Rows, each with the group of its hidden value:
-78,57,89,133,53,-2,163,-152,152,-14,-3,74,61,22,-11,-80,-9,150,105,158,70,-158,115,90,-106,-29,103,128,-105,-76,-63,-93,54,39,190,-113,-6,-39,32,-56,-72,-13,-126,-47,5,-191,-79,13,-12,215,-14,202,-160,-76,-40,115 -> (17)
-55,59,40,-53,19,16,-56,68,127,14,-269,95,84,-114,110,21,-122,91,74,-2,205,209,133,127,-16,71,-96,-46,-57,-118,0,-97,259,407,-60,-33,68,-131,-7,-75,174,-51,-2,-175,42,54,27,-68,20,-20,92,-54,-108,129,90,3 -> (16)
75,-51,186,74,-17,40,-92,-153,-14,25,-105,149,198,35,-86,65,38,210,122,1,-86,-56,-118,-17,84,73,5,-161,139,-172,-132,46,187,231,49,77,-72,103,-38,-236,37,320,41,14,-105,64,201,-106,-217,18,-60,-61,139,56,382,52 -> (27)
-41,88,-94,-89,331,30,220,-70,-96,-73,-84,202,80,-175,-57,-283,-25,-18,-216,-49,124,-80,89,102,-176,166,-103,170,-67,29,280,29,38,23,19,18,-24,-112,243,-58,9,-40,-146,-29,-98,-128,-105,43,66,43,-191,57,19,84,95,49 -> (38)
-115,256,21,4,104,15,41,-66,-30,-137,-224,132,222,-160,26,61,128,155,-98,-106,-40,-98,78,-11,94,129,-4,116,44,-138,-9,-28,100,1,7,-16,-66,-12,-33,-30,20,73,15,6,3,0,-58,38,-114,-17,-20,71,-95,306,23,2 -> (21)
17,168,-58,-172,29,-124,46,179,-111,-142,-5,-83,-56,-86,-75,137,79,-1,152,-16,-32,58,1,-26,-49,97,120,51,-58,-25,-171,14,-90,-80,58,109,65,-17,-23,72,176,-144,36,98,-152,-85,-33,65,20,32,40,-22,-135,-127,-40,-172 -> (27)
-46,38,-11,-2,178,3,-133,146,117,-225,-318,-31,183,-93,-72,-51,-30,-163,-25,-150,4,-20,-129,-26,112,93,-195,168,58,-188,132,-48,337,75,-320,90,-97,99,82,-269,21,-133,18,-177,-28,18,-141,-78,-60,148,-281,63,135,259,7,271 -> (17)
-105,8,17,92,6,-72,223,-25,108,-73,-97,-13,8,-1,-107,-140,29,8,93,4,-81,-167,-43,-5,23,17,13,124,-52,-274,-148,-204,64,-142,59,-69,-28,227,12,9,-189,-95,-112,-60,144,-82,-134,90,-83,162,-105,32,-31,-1,-62,141 -> (22)
180,-38,-220,47,-471,93,-120,211,154,-22,-168,-207,-127,87,-21,45,372,-60,39,-93,-205,-69,-33,-15,53,-6,-18,-58,203,-16,46,-217,48,-149,174,-102,96,273,-216,74,-121,8,0,129,91,124,104,89,-216,-80,-22,93,50,41,-178,146 -> (21)
24,92,133,-102,254,185,9,-189,-2,-109,-250,188,176,-289,44,10,-21,160,28,5,159,-172,34,39,-34,156,60,179,132,132,-19,228,67,235,96,32,-96,138,30,-34,132,166,43,-52,-118,62,19,49,-42,5,-82,195,43,17,209,27 -> (17)
94,-21,-94,-124,14,64,67,136,69,-129,-42,-147,-78,-46,44,59,49,165,202,80,156,-116,-132,70,-31,77,-114,52,-65,86,-260,18,73,-83,111,160,33,197,-3,209,57,-102,-5,23,-139,54,12,1,-23,-7,-132,195,21,-312,-57,-59 -> (22)
-94,144,-1,54,63,-200,-58,157,0,-105,2,-32,-18,152,-80,62,169,164,19,52,75,206,8,-93,-13,153,-194,-114,-37,-66,-156,-101,-300,161,22,192,37,147,-156,-141,195,-92,-82,13,-164,84,-56,-9,-33,-129,66,-240,-119,-57,89,-139 -> (16)
104,-163,-128,12,216,-2,-82,-37,112,152,-5,142,-13,11,59,-244,-169,-156,-4,16,115,95,214,186,-155,40,-204,290,-183,60,295,-116,268,79,102,-80,93,-118,302,-145,-46,-81,-152,-209,37,-180,-88,-152,133,131,-170,202,-41,215,-296,164 -> (14)
-70,-39,3,-29,108,203,328,67,-38,-13,-136,9,156,-59,-39,-96,-132,-161,53,-150,-42,-76,-88,-45,42,66,-103,97,-5,-43,93,-19,84,-123,-61,64,34,120,51,-213,-69,-165,-68,-96,-47,-130,-39,232,89,125,-209,176,-161,104,93,70 -> (27)
-91,47,54,48,220,-15,-135,185,14,86,117,-104,-51,65,-132,105,-288,-303,299,-113,-152,-109,-268,-162,72,-233,183,-10,170,-326,7,100,-36,-130,-163,-72,-28,46,-134,-278,-51,-219,-76,60,-137,43,-111,89,-31,161,53,-165,-209,-165,72,6 -> (23)
-146,26,138,96,-10,-7,385,-7,-26,-45,-129,275,54,38,-201,-120,-30,-58,-237,-153,-125,-42,-56,-89,133,-58,-81,134,-81,-290,-150,-124,31,-88,31,-75,74,128,-30,-26,-171,-57,-71,190,-3,17,61,226,-121,81,-78,-105,-247,238,108,-25 -> (38)
0,141,56,6,162,293,116,-28,79,-36,-297,131,24,-334,216,-140,-272,-97,81,-233,52,-188,6,-130,-57,-133,51,-35,140,-307,97,50,358,175,-122,-140,-61,147,14,-73,41,0,-16,-71,68,-21,-137,118,-57,120,-42,41,38,125,186,127 -> (22)
180,-128,-41,-153,-49,-107,-12,60,12,89,-48,48,-241,85,58,79,28,-9,178,-133,-51,-224,-103,-124,-32,76,140,-15,204,13,-156,-29,-156,-72,-9,27,38,99,-168,92,52,-60,-62,143,-35,163,114,191,-151,-43,206,-75,-54,-184,181,-139 -> (38)
84,-186,-67,-30,195,85,-2,-21,47,17,-114,-20,-118,-119,112,-33,-394,-251,245,-263,-136,-198,-151,-123,52,-33,170,39,147,-289,121,-40,105,99,-49,-31,17,155,-16,-97,-53,-235,-78,-24,-4,-47,-36,117,-116,103,96,-113,15,-100,76,27 -> (14)
182,-51,-38,20,-120,-110,-85,35,84,-55,-69,-38,-51,277,-137,-141,216,75,-139,-87,-110,-41,79,9,-91,-182,24,101,117,9,9,15,33,-100,143,-160,8,101,-126,40,-103,139,-123,-19,23,14,-83,-6,-125,126,-89,97,131,-60,-276,229 -> (22)
155,49,93,175,-174,21,-196,146,16,-80,11,-232,-73,366,-10,106,383,13,152,-74,-206,-123,-106,-238,160,-155,33,-201,236,-10,18,-58,-52,-245,-3,-70,-3,224,-198,-338,-73,106,4,36,-70,-14,52,-71,-90,260,-35,165,78,43,-35,222 -> (23)
-54,153,-64,29,498,482,166,33,78,-66,-93,18,70,-454,72,-40,-241,-146,-165,-59,169,38,34,184,-190,79,-163,109,-59,-56,446,68,37,245,-24,-19,-25,137,283,-39,43,-193,-32,68,-73,-53,-199,22,123,-63,-197,137,-20,163,2,76 -> (17)
80,64,-39,-90,-116,-148,-113,136,-100,83,22,-209,34,184,-16,113,80,-45,254,-149,-207,125,20,-126,60,11,43,-189,124,-100,-26,-56,130,-79,-68,50,0,29,-129,-163,31,-12,11,-106,-3,-57,9,60,-82,8,114,-79,-150,49,-23,18 -> (31)
213,-7,-150,-144,90,-274,200,84,11,-146,132,-99,-140,59,-232,-205,194,-98,12,-41,92,-137,-232,126,-159,12,20,257,-156,-26,-48,-108,242,-494,-27,94,69,-15,304,235,-233,-107,-40,161,-62,-260,86,-152,-32,98,-278,103,99,-66,-252,57 -> (28)
-269,58,-165,-70,224,74,147,130,110,-118,-260,-78,190,-242,-118,-68,-59,-215,-58,54,44,44,27,268,10,290,-108,289,-87,-93,330,-186,-2,91,-78,-36,-39,-65,117,-111,-73,-325,-140,-177,107,-17,-207,122,81,56,-118,36,-133,185,-128,116 -> (21)
-53,-95,16,-21,262,45,203,-248,-3,-230,-335,188,248,-228,12,-185,-62,-9,-184,-300,-4,-272,-56,-26,73,205,-27,119,66,-142,225,-142,61,85,-176,58,-38,74,98,-54,-96,-145,-120,-46,104,-88,-220,193,-53,23,-184,90,166,153,244,201 -> (23)
-96,61,218,88,363,13,62,-237,-125,115,-65,301,146,-137,-75,-39,-164,-159,-66,-127,23,-66,-32,8,78,46,121,73,69,-128,185,-27,-40,119,-60,-116,-54,-23,94,-208,-128,-35,27,22,105,40,98,54,41,28,116,64,-134,269,257,59 -> (23)
27,35,32,103,-49,-211,-81,-79,60,-245,-220,25,142,-92,-18,-174,-79,-136,196,-102,110,-39,-17,-49,33,-14,-18,222,-139,-279,-176,-197,536,52,2,137,70,66,104,-224,21,-88,56,-328,4,-304,6,-234,47,131,-158,128,123,136,-167,228 -> (21)
-24,-62,32,52,-66,101,-93,-39,13,-110,-238,-93,221,-42,-135,54,61,-121,44,-166,-191,-24,-121,-41,237,95,-27,68,200,-98,83,-72,160,58,37,45,-3,307,-73,-216,-132,-28,62,-83,24,47,54,85,-119,-34,-130,63,18,189,36,229 -> (23)
149,-61,-204,-331,24,103,-118,-26,-294,203,8,137,8,-42,118,93,-160,139,25,-237,-274,-32,63,-13,-56,17,173,-205,279,68,145,227,4,68,233,-30,61,-261,-62,158,150,112,-51,200,-139,127,19,264,-89,-102,113,-46,-34,-170,273,-176 -> (13)
271,-137,-52,-284,-6,-169,-243,20,24,-16,-161,110,-161,12,65,-103,-104,-52,249,-132,22,-210,-53,-147,-184,-77,105,203,210,-8,-258,203,242,-5,56,72,35,48,-57,22,244,152,-88,-94,-135,53,-88,65,-25,103,-71,-43,212,-195,32,10 -> (31)
144,8,-24,-79,-57,-193,-240,4,-159,69,237,1,-199,0,-71,163,34,-38,319,3,-245,-103,-72,-169,-100,106,174,-177,196,-137,-232,-37,-46,9,135,206,-6,147,-20,-14,143,-4,34,253,-160,31,41,79,-178,-102,147,-217,1,-254,294,-124 -> (16)
-88,-141,-18,34,190,-33,3,86,142,8,3,-130,37,158,-194,52,-71,-252,-28,-12,-118,63,34,63,-56,162,-154,330,35,34,143,-135,-153,14,-30,108,-4,207,46,-250,-72,-316,-138,-137,1,-16,-200,180,73,26,-87,64,-203,129,-210,195 -> (13)
-47,-15,146,-127,170,-49,-37,81,-95,-146,-164,44,-29,55,-65,229,10,-60,-41,-6,-10,28,-141,71,95,43,56,132,56,-61,-164,10,-265,87,77,19,49,-21,-111,-5,151,-84,2,98,-7,230,4,117,153,120,159,-10,34,73,14,-100 -> (14)
30,16,-80,-182,45,-86,72,72,-3,-96,-162,-43,85,2,-43,-105,44,-5,69,-42,49,-5,-10,39,-63,143,-196,248,-33,-7,-126,1,327,-114,26,176,14,75,134,-58,65,27,-44,-222,-67,-88,-48,6,66,46,-240,80,26,157,-126,79 -> (23)
-139,91,-173,97,-15,171,255,50,33,13,-110,-264,124,-138,-152,-164,123,-134,87,-65,-170,11,18,65,35,185,42,-51,83,-91,405,-203,-11,-108,67,-107,-14,261,86,-205,-273,-194,-49,-157,139,-204,-38,110,-34,18,-157,75,-118,88,-10,261 -> (13)
59,-113,-63,-49,5,133,-89,39,44,216,25,45,-66,91,4,103,-46,218,-23,73,-42,60,231,204,-93,-35,35,-52,49,140,66,88,-224,204,269,-200,60,-76,-138,120,69,23,-133,32,-34,198,-50,89,-38,-46,148,85,-147,-263,-58,-39 -> (13)
33,-13,-25,-177,-34,75,-187,67,-91,133,-70,4,-12,4,-46,93,-98,-106,274,-81,-276,-213,-130,-166,120,-73,191,61,368,0,-105,256,88,-114,128,-83,-92,160,-197,-51,-20,83,15,63,-106,232,39,277,-179,111,16,43,-138,-152,145,13 -> (14)
51,-33,326,-40,175,-354,-284,-22,19,-207,-99,185,-25,273,-107,97,122,-40,-66,119,153,-26,-61,2,36,94,-115,205,52,-5,-250,-72,149,235,-183,169,-108,-78,10,-224,132,56,5,-39,-81,194,96,-142,-37,206,114,-17,119,162,97,111 -> (13)
-65,67,-60,-149,-9,-149,-139,318,-32,-206,-106,-163,-103,151,13,215,236,52,45,104,10,38,76,30,142,216,-205,128,-23,113,-215,-103,-123,-38,-6,144,-5,54,-144,6,177,-211,-32,-79,-102,207,-77,45,2,66,104,48,-122,-30,-211,-81 -> (13)
128,97,-19,89,-108,63,-85,134,115,29,22,-244,-109,179,7,90,90,135,266,-4,-92,-131,-7,-137,-116,-210,106,-26,137,26,-210,126,-27,-190,156,-47,-20,272,-169,-68,62,6,37,-99,-87,-32,-88,5,17,163,-81,335,-20,-273,-145,195 -> (17)
115,86,-119,6,-179,143,74,57,-2,48,2,-119,96,-4,-30,15,230,272,64,68,-4,234,112,60,-81,127,-238,-159,-114,167,-42,-21,133,43,269,128,84,214,92,35,64,115,87,10,-118,-89,97,-45,-18,-130,-251,236,-80,0,7,49 -> (11)
128,-55,-80,4,-68,182,302,88,157,-87,13,-272,-7,77,-56,69,213,265,79,14,-77,0,39,64,-92,120,-25,-94,-63,78,35,-74,-169,-50,116,41,54,256,-21,77,-67,-31,-119,92,-105,-185,-60,79,-157,17,-146,85,-70,-215,-80,7 -> (21)
-175,175,-207,-47,70,147,-102,166,32,80,-5,30,-11,-107,-9,33,-84,36,19,136,-121,-131,-18,105,-79,-95,-27,64,51,-103,31,59,51,-102,194,-162,-69,-125,9,145,-12,-95,-87,157,-22,216,-242,163,9,140,-145,213,-108,-151,-2,77 -> (21)
33,-5,64,47,-15,246,103,15,-16,-30,-126,-151,74,100,-124,31,237,89,-43,-19,-266,65,-35,-29,130,97,-59,-135,175,36,194,-15,-30,36,136,-82,-69,352,35,-172,-172,147,29,57,21,51,82,85,-137,162,-180,116,59,153,126,232 -> (23)
89,159,-45,-81,13,-248,-219,86,-44,93,161,-208,-69,-10,-176,219,104,-23,388,84,-30,186,-105,63,-83,32,340,-47,16,44,-82,-30,-112,-101,134,-1,65,-25,51,54,9,-127,184,91,11,-81,140,-135,74,-8,96,125,-122,-201,-37,-24 -> (27)
-155,40,32,-30,147,453,216,22,41,-74,-328,176,162,-306,152,-26,-342,-22,-27,-186,110,-206,-71,-11,91,-206,-6,125,58,-142,-9,205,52,91,105,-151,100,49,-178,18,88,-107,-102,11,-99,110,-174,307,112,65,-98,161,-164,-50,80,-49 -> (14)
36,129,161,139,-10,-240,-178,28,80,-155,-190,24,-10,76,-64,158,127,253,94,-54,20,46,-52,-122,97,-19,58,-73,-7,-226,-379,-78,-56,158,-54,31,-38,208,-172,-25,130,15,147,-42,22,129,42,-196,-123,40,80,31,116,-49,75,65 -> (27)
4,6,-179,75,-109,88,-112,27,117,61,-57,-3,-17,-168,65,70,18,-104,64,-145,-125,-111,47,10,25,-7,42,27,72,-134,101,-210,-41,-60,106,-108,107,118,-108,129,-73,-219,-53,163,130,44,-170,177,-87,-161,44,87,-156,43,-116,39 -> (28)
190,-98,10,-39,3,-132,4,-77,-41,-6,60,-22,-41,66,-276,-139,136,-108,74,-30,-145,-11,2,-18,-68,84,94,192,60,98,31,-1,125,-122,157,39,18,255,189,-89,-163,54,30,3,-70,-180,126,-41,-104,85,-206,96,35,-27,-59,193 -> (38)
69,-81,-25,-7,56,-325,60,87,99,-185,-218,2,-66,4,-62,-109,-86,-17,170,-194,105,-5,-79,-135,-24,111,13,38,-99,-318,-214,-132,-42,152,-210,171,68,127,-131,-140,196,-183,-101,-195,-98,-124,-50,-83,-103,-20,63,-332,81,-143,54,-86 -> (11)
51,122,-115,-85,7,64,0,147,-13,-106,-53,-220,-117,-49,33,251,50,143,127,-41,-166,-247,-1,28,-57,21,126,64,93,-114,-219,87,-28,-166,115,44,-55,89,-92,127,157,-84,41,-4,-112,48,-107,42,-38,52,58,160,30,-187,-130,8 -> (31)
-20,-167,-66,-52,20,181,-118,83,236,45,-221,-77,71,-107,80,105,-177,-88,152,61,-19,-36,93,187,-57,216,-145,51,89,-142,142,-91,197,418,-86,49,-67,13,-56,-210,161,-78,-155,-203,-19,112,-127,84,-124,-26,74,-127,-33,51,57,84 -> (11)
57,48,-60,-78,103,44,-93,37,46,75,-1,-62,-55,-7,23,41,48,118,151,23,-114,-127,53,-1,-76,19,50,-16,130,-30,13,76,3,-38,60,-89,-95,96,-14,31,17,74,-86,17,-14,71,-164,61,-117,91,-32,50,-6,-107,10,61 -> (11)
63,78,129,129,37,-61,-30,8,129,-257,-83,-121,6,160,-126,-12,374,10,19,25,112,-94,-194,-52,103,-41,-1,166,45,56,-36,-89,-79,-205,71,-13,57,265,-29,-134,-155,30,-8,71,-47,-68,69,-126,7,158,-161,174,68,112,-170,164 -> (31)
-82,-72,60,39,181,-71,84,111,44,-121,-75,28,31,26,-192,-67,-102,-205,73,-104,22,-121,-363,-76,113,-45,-55,80,-3,-273,-63,-69,-25,-126,-189,70,35,115,-15,-168,-90,-209,-99,87,-85,38,-56,63,1,122,-172,-113,6,-52,152,33 -> (31)
-105,-2,68,96,104,153,174,-50,140,-82,-206,-50,307,-141,-48,-128,-69,23,86,-84,105,19,21,96,69,74,-189,93,-97,-168,75,-118,358,56,-99,43,31,178,133,-235,-104,-61,-56,-309,48,-216,-124,-64,42,25,-297,121,-53,202,-43,232 -> (13)
10,28,-38,42,72,139,-136,140,76,97,8,29,-79,29,-3,95,-19,-75,3,7,-23,72,31,31,-46,-94,18,-19,63,-5,182,28,-213,111,112,-157,95,-45,-104,-106,78,-69,-102,168,-100,110,-60,69,24,33,69,-15,-166,-14,-20,-44 -> (31)
71,44,-73,12,-100,308,-106,29,5,231,-94,-36,89,-56,-3,101,91,272,67,-11,-171,-30,101,82,-2,-78,105,-275,208,98,146,183,-91,76,185,-265,-54,70,-154,48,8,171,36,47,29,211,-24,94,-104,0,-51,282,-16,-204,178,145 -> (14)
39,-138,78,-59,44,-79,121,27,-65,-83,-214,163,56,12,-53,-140,-95,-154,-23,-248,69,27,-213,-93,129,-35,-163,33,-46,-187,-136,-120,150,-25,-115,88,132,123,0,-41,-32,-100,-29,-1,50,56,32,102,70,22,-133,-37,64,129,127,12 -> (31)
-11,-142,-78,-17,-78,-206,229,44,83,32,-174,-40,4,282,-105,-292,-11,-18,115,-29,-43,91,-38,-36,-13,86,-164,194,-59,-123,-131,-169,157,-80,148,46,45,206,15,-172,-136,10,-148,-328,80,-117,85,36,-4,166,-146,-42,-22,120,-153,117 -> (27)
67,-34,118,19,51,81,203,6,-143,28,170,-45,8,263,-76,27,185,-75,-80,82,-64,177,-4,41,-62,110,-235,-78,-44,113,72,-136,-102,-13,182,150,54,126,104,-186,-51,51,-72,130,-58,-70,114,125,109,54,-16,65,-108,232,14,-9 -> (28)
-98,53,-91,114,141,110,344,-40,215,-333,-289,-122,212,-250,-65,-217,53,-2,53,-48,215,-58,-74,32,21,284,-181,299,-173,-84,105,-147,118,46,29,202,66,355,132,-213,-54,-185,-76,-232,-142,-358,-25,-69,-21,-34,-336,43,-42,146,-116,100 -> (14)
-198,225,105,-39,41,178,556,-175,7,-232,-388,123,271,-502,14,-91,-26,25,113,-71,234,-128,-50,70,5,220,132,208,-109,-220,-150,-71,118,72,152,77,125,127,35,-45,81,-20,22,-109,-1,-289,96,156,119,-73,-43,-13,-167,248,165,-145 -> (28)
85,2,-2,-174,116,-30,-204,220,-123,254,-67,142,-195,-41,103,42,-294,-349,251,-186,-35,14,-95,-129,45,-147,109,-53,162,-166,8,91,138,8,-157,-142,30,-121,-81,-120,116,-94,31,12,12,222,104,88,40,107,227,-104,-145,51,142,-127 -> (11)
7,82,-93,-48,270,80,288,-146,23,-212,-117,18,115,-350,-8,-200,63,-120,-141,-106,128,-154,96,137,-221,318,-83,172,-69,-72,330,-184,118,64,-90,149,-22,63,284,-39,-16,-141,-137,-39,7,-298,-195,66,11,-115,-148,-5,70,202,23,105 -> (23)
116,145,105,-105,-204,25,21,107,-62,-345,-258,-185,68,-34,81,239,248,168,118,-156,-19,-49,-15,-108,151,53,50,-107,103,-78,-321,-5,131,54,-8,159,27,205,-264,38,197,57,114,-24,-107,-4,65,41,-136,-29,122,8,49,-6,-28,-68 -> (22)
136,57,-121,-175,-3,-288,36,73,-59,56,110,-36,-106,220,-156,1,145,161,57,53,-76,33,-18,29,-184,89,-14,143,-20,61,-250,63,43,-204,184,136,-19,-1,68,140,43,90,-4,49,-134,-21,105,-14,-71,11,-57,34,-59,-74,-103,-62 -> (28)
-162,-127,14,-66,49,69,313,89,-17,-114,-154,-37,92,7,-61,-61,-19,-228,-17,-23,-33,-67,-121,95,112,231,-235,68,-33,-210,56,-269,60,9,-92,129,24,71,12,-177,-85,-190,-207,-58,45,12,-53,252,14,51,-14,-180,-92,203,82,-15 -> (23)
37,-85,120,13,130,272,99,1,144,78,-204,-46,102,26,121,-19,-80,110,59,16,48,149,230,96,17,77,-196,-29,-52,83,186,-33,234,298,-40,-109,-39,135,118,-207,-11,36,-41,-284,80,-39,-50,-19,16,208,-102,243,-78,173,-17,228 -> (23)
134,-308,42,-134,169,-198,-300,66,-54,66,131,-71,-65,213,-226,124,-169,-254,295,60,-116,56,-221,41,98,62,34,212,45,89,-81,45,52,-12,49,145,30,64,105,-179,-45,-151,20,-19,-152,69,132,-60,19,167,-65,59,-14,-180,-41,57 -> (31)
-86,-2,-50,95,201,185,220,-119,178,-87,-154,102,89,-153,-60,-220,-86,-145,-25,-131,-67,-461,-238,-45,14,-30,57,313,165,-236,174,-36,153,-244,8,-107,-73,203,77,-77,-325,-45,-176,98,10,-76,-104,167,-164,146,-273,89,1,122,37,192 -> (21)
133,-191,-418,-222,-192,375,-89,287,21,213,-133,-205,-75,39,221,169,-6,188,147,-108,-273,-214,81,65,3,134,-129,-123,262,207,143,129,-24,-120,156,-15,14,13,-173,75,141,-59,-109,-60,-130,242,-88,261,-102,-48,-78,264,-37,-261,24,6 -> (38)
94,39,-8,7,54,160,-30,-4,-25,-36,-65,-27,25,-88,-11,2,-39,-170,45,-156,-112,-70,39,-115,-95,-9,62,66,185,15,128,68,-1,57,82,34,-3,228,-51,-163,51,-46,-7,0,-87,-61,-77,167,-14,-7,-42,117,-33,12,10,117 -> (27)
266,-45,-198,-12,-179,97,82,126,28,45,132,-275,-123,101,-39,-52,190,-165,25,-173,-225,35,39,-15,-144,-18,-76,-91,76,-7,215,-168,167,-221,74,29,73,252,74,48,-169,-63,-51,127,23,-193,-27,99,-128,-74,-108,59,-28,71,-239,150 -> (28)
205,-142,-168,-121,-11,-73,-281,-45,-125,310,255,-115,-113,73,-122,127,25,-35,308,29,-314,32,11,67,-69,73,320,-159,192,155,223,27,-173,-44,269,-107,25,-40,54,32,-93,-8,12,180,-6,7,92,49,-99,-2,98,81,-62,-301,96,27 -> (31)
26,-14,-122,-109,-204,-104,-12,126,-85,57,-105,38,-173,54,70,70,11,20,108,-81,-111,-166,123,-64,37,-7,50,91,51,-12,-320,-37,-73,-135,201,-38,68,55,-251,171,116,-134,-27,-49,13,181,-17,225,-18,-16,206,125,-171,-182,-117,-93 -> (23)
66,-373,128,74,-163,25,-227,70,196,-165,-123,-70,89,313,-227,81,218,-87,9,58,-140,-61,-203,57,292,11,-221,211,107,36,-82,-155,89,-31,71,44,90,290,-86,-205,-197,18,-115,59,-53,161,17,12,-139,169,-268,72,102,74,-138,242 -> (38)
106,-95,-45,-23,97,-106,-296,46,-205,252,348,167,-119,64,-103,12,-245,-123,195,2,-128,82,-10,-23,-94,-202,-24,-13,-64,-36,-162,60,112,-135,234,49,144,-55,175,13,51,-106,24,150,-128,12,-72,-37,162,33,-139,161,-79,-239,7,-3 -> (16)
48,-7,-66,195,-5,-182,-150,-159,265,113,45,-49,34,-51,-211,-182,56,-97,254,83,-26,-36,37,98,-93,46,167,204,-7,-168,163,-189,243,-2,126,-137,2,153,166,-177,-264,15,-49,-119,82,-264,49,-243,-184,17,-116,-15,-70,63,-167,264 -> (31)
